Here is a tiny trained network, its code and every weight. The questions are about switching its units off for an input and a class, where a switched-off unit gives its printed mean instead of its output.

import numpy as np


def w(rows, s, z=0):
    codes = np.array(rows[::2]) - 128.0
    scale = np.full(codes.shape[1], s)
    scale[-1] = z or s
    return codes * scale


def f(y):
    return np.maximum(y, 0)


def log_softmax(a):
    a = a - a.max(-1, keepdims=True)
    return a - np.log(np.exp(a).sum(-1, keepdims=True))


def net(x, mask):
    res = np.array(x, float).reshape(1, 6) / 4 @ E
    y = f(res @ A[0][:, :-1].T + A[0][:, -1])
    res = res + np.where(mask, y, B[0][:, -1]) @ B[0][:, :-1]
    return log_softmax(res[-1] @ U[:, :-1].T + U[:, -1])


A, B = {}, {}
E = w([
[136,172,134,78,255,105,179,162,218,100,55,199],'x0',
[127,124,130,132,131,129,125,127,129,127,126,131],'x1',
[108,39,230,84,94,172,231,116,118,177,109,142],'x2',
[127,131,133,123,127,127,125,129,126,127,128,126],'x3',
[148,166,196,228,140,22,187,195,70,74,134,85],'x4',
[128,137,136,119,122,129,123,130,124,125,125,129],'x5',
],0.0073)
A[0] = w([
[129,94,119,162,51,137,88,120,83,142,150,98,253],'n1',
[124,94,228,158,117,100,251,141,93,128,119,115,44],'n2',
[125,162,135,95,200,113,169,137,178,114,100,166,131],'n3',
[123,155,21,90,138,163,15,111,162,133,127,137,236],'n4',
[129,116,133,113,123,133,135,123,133,139,129,134,127],'n5',
[131,208,117,221,153,42,110,148,101,88,136,104,135],'n6',
[124,109,126,126,105,156,147,124,128,143,119,153,139],'n7',
[123,140,124,126,139,120,130,130,130,125,133,123,120],'n8',
[129,162,134,92,203,117,170,139,176,110,102,164,131],'n9',
[135,163,119,161,132,103,123,140,116,117,127,119,141],'n10',
[125,113,132,114,123,135,134,127,135,131,133,133,128],'n11',
[127,117,160,133,124,118,174,135,115,128,125,118,86],'n12',
[133,104,144,110,126,143,119,123,135,130,123,136,142],'n13',
[122,42,154,38,101,201,168,110,154,174,123,151,135],'n14',
],0.018,0.0063)
B[0] = w([
[84,108,121,152,61,133,140,123,2,141,138,131,224],'n1',
[160,117,134,144,55,115,112,130,177,189,166,175,203],'n2',
[158,141,133,106,170,123,119,131,229,116,116,122,204],'n3',
[157,114,151,156,54,111,123,134,171,178,171,178,252],'n4',
[123,131,125,122,140,130,131,129,125,134,121,120,141],'n5',
[132,140,115,158,158,141,135,127,94,8,138,103,250],'n6',
[159,101,129,136,149,144,123,134,100,159,110,106,153],'n7',
[141,107,125,142,133,134,126,121,139,119,127,120,138],'n8',
[159,142,130,104,170,124,121,132,227,119,115,125,204],'n9',
[119,146,130,132,140,129,138,131,111,84,138,129,174],'n10',
[122,131,130,121,138,136,128,129,123,132,117,127,140],'n11',
[140,122,139,129,101,124,120,128,138,142,134,141,153],'n12',
[100,132,123,110,137,120,132,122,129,143,121,131,148],'n13',
[76,133,117,82,198,136,135,121,95,172,71,92,219],'n14',
],0.029,0.022)
U = w([
[126,84,178,188,11,105,107,125,102,199,205,238,251],'0',
[206,138,203,136,95,77,73,152,237,177,175,238,144],'1',
[53,158,77,171,136,168,158,111,29,28,136,75,99],'2',
[155,190,101,144,240,147,130,137,159,20,109,58,70],'3',
[35,99,85,104,162,177,155,87,27,161,51,44,110],'4',
[88,167,109,69,255,156,133,110,164,143,36,61,52],'5',
],0.0049,0.0014)

Each question gives the input, the list of numbers given to net, and the class t.
The units are the neurons (one row each of A and B). Each row of codes is followed by its name. A weight is (code - 128) times the scale printed after its matrix; where a second scale follows, it is the last column's (A, B and U).
mask holds one flag per neuron, in row order. A switched-off neuron (its flag False) gives its mean, the last column of its row in B, instead of its output. The means were averaged over made-up inputs and are rounded, as every weight is.
A unit's drop is (log p(t) with every unit on - log p(t) with that unit switched off) / (log p(t) with every unit on - log p(t) with every unit switched off).
The circuit of an input: a set's keep is (log p(t) with only the set's units on - log p(t) with every unit switched off) / (log p(t) with every unit on - log p(t) with every unit switched off). Starting from the 12 units with the biggest drops (on a tie, the unit counted first), units are removed one at a time, each time the one whose removal leaves the highest keep (on an exact tie, the one counted first), for as long as the keep stays at least 0.8.
circuit, biggest first: the units of the circuit, biggest drop first
most important unit: the unit with the biggest drop
k most important neurons: the k neurons with the biggest drops, biggest first
drop of u: that unit's drop, to one decimal
input [3,-2,-4,-7,1,-6], class 3: circuit, biggest first	(n2)
input [-3,-7,2,0,0,-6], class 4: circuit, biggest first	(n4, n6)
input [-3,-5,-5,4,1,0], class 2: 2 most important neurons	(n2, n6)
input [-3,-2,0,8,1,-8], class 2: 3 most important neurons	(n4, n2, n14)
input [0,-8,-2,-7,-7,-6], class 0: 2 most important neurons	(n4, n3)
input [-2,-7,-1,7,7,-2], class 2: 2 most important neurons	(n6, n4)
input [1,-2,2,1,-7,5], class 5: 2 most important neurons	(n14, n1)
input [0,-6,-7,-3,-8,-7], class 0: 2 most important neurons	(n3, n9)
input [-2,-4,0,2,4,8], class 2: 2 most important neurons	(n4, n6)
input [6,-1,8,-2,-1,3], class 5: 2 most important neurons	(n14, n4)
input [-6,-3,1,3,-4,-4], class 4: 2 most important neurons	(n14, n2)
input [-8,5,0,3,7,-8], class 2: 2 most important neurons	(n6, n4)
input [-7,2,2,8,-1,-8], class 4: drop of n4	0.5
input [-8,-8,7,-8,-6,8], class 4: drop of n5	0.0
input [3,-7,-1,3,4,-2], class 3: drop of n4	0.6
input [5,-8,0,2,3,2], class 3: most important unit	n4
input [1,3,-4,-2,8,2], class 3: drop of n1	1.3
